Here is a tiny trained network, its code and every weight. The questions are about switching its units off for an input and a class, where a switched-off unit gives its printed mean instead of its output.

import numpy as np


def w(rows, s, z=0):
    codes = np.array(rows[::2]) - 128.0
    scale = np.full(codes.shape[1], s)
    scale[-1] = z or s
    return codes * scale


def norm(h):
    return h / np.sqrt((h * h).mean(-1, keepdims=True) + 1e-5)


def f(y):
    return y / 2 * (1 + np.tanh(0.7978845608 * (y + 0.044715 * y**3)))


def log_softmax(a):
    a = a - a.max(-1, keepdims=True)
    return a - np.log(np.exp(a).sum(-1, keepdims=True))


def net(x, mask):
    res = np.array(x, float).reshape(1, 6) / 4 @ E
    u = 0
    for l in range(2):
        y = f(norm(res) @ A[l][:, :-1].T + A[l][:, -1])
        res = res + np.where(mask[u : u + 9], y, B[l][:, -1]) @ B[l][:, :-1]
        u += 9
    return log_softmax(norm(res)[-1] @ U[:, :-1].T + U[:, -1])


A, B = {}, {}
E = w([
[98,55,126],'x0',
[126,129,126],'x1',
[156,121,253],'x2',
[131,129,130],'x3',
[128,129,126],'x4',
[45,134,136],'x5',
],0.0058)
A[0] = w([
[249,105,106,139],'L0N0',
[133,211,128,93],'L0N1',
[20,167,118,184],'L0N2',
[165,78,48,130],'L0N3',
[175,110,50,110],'L0N4',
[143,234,142,191],'L0N5',
[27,154,161,75],'L0N6',
[85,9,137,159],'L0N7',
[182,130,254,254],'L0N8',
],0.0099,0.0022)
B[0] = w([
[56,207,122,186],'L0N0',
[168,37,149,150],'L0N1',
[115,151,105,194],'L0N2',
[183,157,108,189],'L0N3',
[115,109,179,180],'L0N4',
[129,2,125,185],'L0N5',
[48,144,138,159],'L0N6',
[165,75,133,189],'L0N7',
[106,137,89,254],'L0N8',
],0.0093,0.006)
A[1] = w([
[90,108,211,91],'L1N0',
[119,122,197,113],'L1N1',
[153,84,202,102],'L1N2',
[135,98,110,4],'L1N3',
[86,154,120,120],'L1N4',
[108,11,141,133],'L1N5',
[47,116,219,164],'L1N6',
[57,105,65,177],'L1N7',
[236,86,95,237],'L1N8',
],0.011,0.0036)
B[1] = w([
[106,87,27,152],'L1N0',
[188,49,61,131],'L1N1',
[237,108,117,147],'L1N2',
[195,210,91,116],'L1N3',
[104,71,172,152],'L1N4',
[65,130,220,239],'L1N5',
[216,229,55,199],'L1N6',
[253,156,206,254],'L1N7',
[49,84,175,228],'L1N8',
],0.0056,0.006)
U = w([
[130,15,172,117],'0',
[43,246,125,3],'1',
[117,137,146,233],'2',
[126,146,145,189],'3',
[188,109,24,52],'4',
],0.011,0.0035)

Each question gives the input, the list of numbers given to net, and the class t.
The units are the neurons (one row each of A and B). Each row of codes is followed by its name. A weight is (code - 128) times the scale printed after its matrix; where a second scale follows, it is the last column's (A, B and U).
mask holds one flag per neuron, layer by layer. A switched-off neuron (its flag False) gives its mean, the last column of its row in B, instead of its output. The means were averaged over made-up inputs and are rounded, as every weight is.
A unit's drop is (log p(t) with every unit on - log p(t) with that unit switched off) / (log p(t) with every unit on - log p(t) with every unit switched off).
The circuit of an input: a set's keep is (log p(t) with only the set's units on - log p(t) with every unit switched off) / (log p(t) with every unit on - log p(t) with every unit switched off). Starting from the 12 units with the biggest drops (on a tie, the unit counted first), units are removed one at a time, each time the one whose removal leaves the highest keep (on an exact tie, the one counted first), for as long as the keep stays at least 0.8.
units of the circuit, in order: the units of the circuit, biggest drop first
most important unit: the unit with the biggest drop
k most important neurons: the k neurons with the biggest drops, biggest first
drop when u is switched off: that unit's drop, to one decimal
input [-7,7,2,4,1,-3], class 0: units of the circuit, in order	(L0N5)
input [-4,2,5,-7,-6,8], class 1: units of the circuit, in order	(L0N6 L1N6)
input [7,-3,-3,0,2,-8], class 1: units of the circuit, in order	(L0N0 L0N5)
input [2,-5,6,-8,-2,7], class 1: units of the circuit, in order	(L1N6 L1N0)
input [-7,-3,6,-4,2,-6], class 0: 3 most important neurons	(L0N5 L0N6 L0N4)
input [6,-5,-8,2,7,6], class 4: 4 most important neurons	(L0N5 L1N5 L1N8 L0N2)
input [5,-1,-3,-4,-7,8], class 1: 2 most important neurons	(L0N6 L0N5)
input [1,-8,6,-6,6,8], class 1: 2 most important neurons	(L0N6 L1N6)
input [-8,-6,-6,-8,2,5], class 0: 3 most important neurons	(L0N5 L0N1 L0N0)
input [-8,2,-4,4,1,-8], class 0: 3 most important neurons	(L0N5 L0N1 L1N8)
input [-8,8,-7,-6,3,4], class 0: units of the circuit, in order	(L0N5 L0N1 L1N6)
input [5,1,6,-8,2,2], class 4: units of the circuit, in order	(L1N6 L1N0)
input [-5,1,5,6,0,3], class 0: 2 most important neurons	(L0N5 L0N0)
input [-5,1,7,0,6,4], class 4: most important unit	L1N6
input [7,-7,4,-3,6,8], class 1: 4 most important neurons	(L0N6 L0N5 L0N1 L1N6)
input [-6,1,8,8,7,1], class 4: 2 most important neurons	(L0N7 L1N6)
input [3,-4,6,-8,-2,-8], class 1: 2 most important neurons	(L0N0 L0N8)
input [-6,-4,1,4,-6,-8], class 1: drop when L0N5 is switched off	0.0
input [1,3,-2,-5,4,-6], class 1: drop when L0N0 is switched off	0.4
input [-8,2,-2,6,3,-4], class 0: drop when L0N5 is switched off	0.6
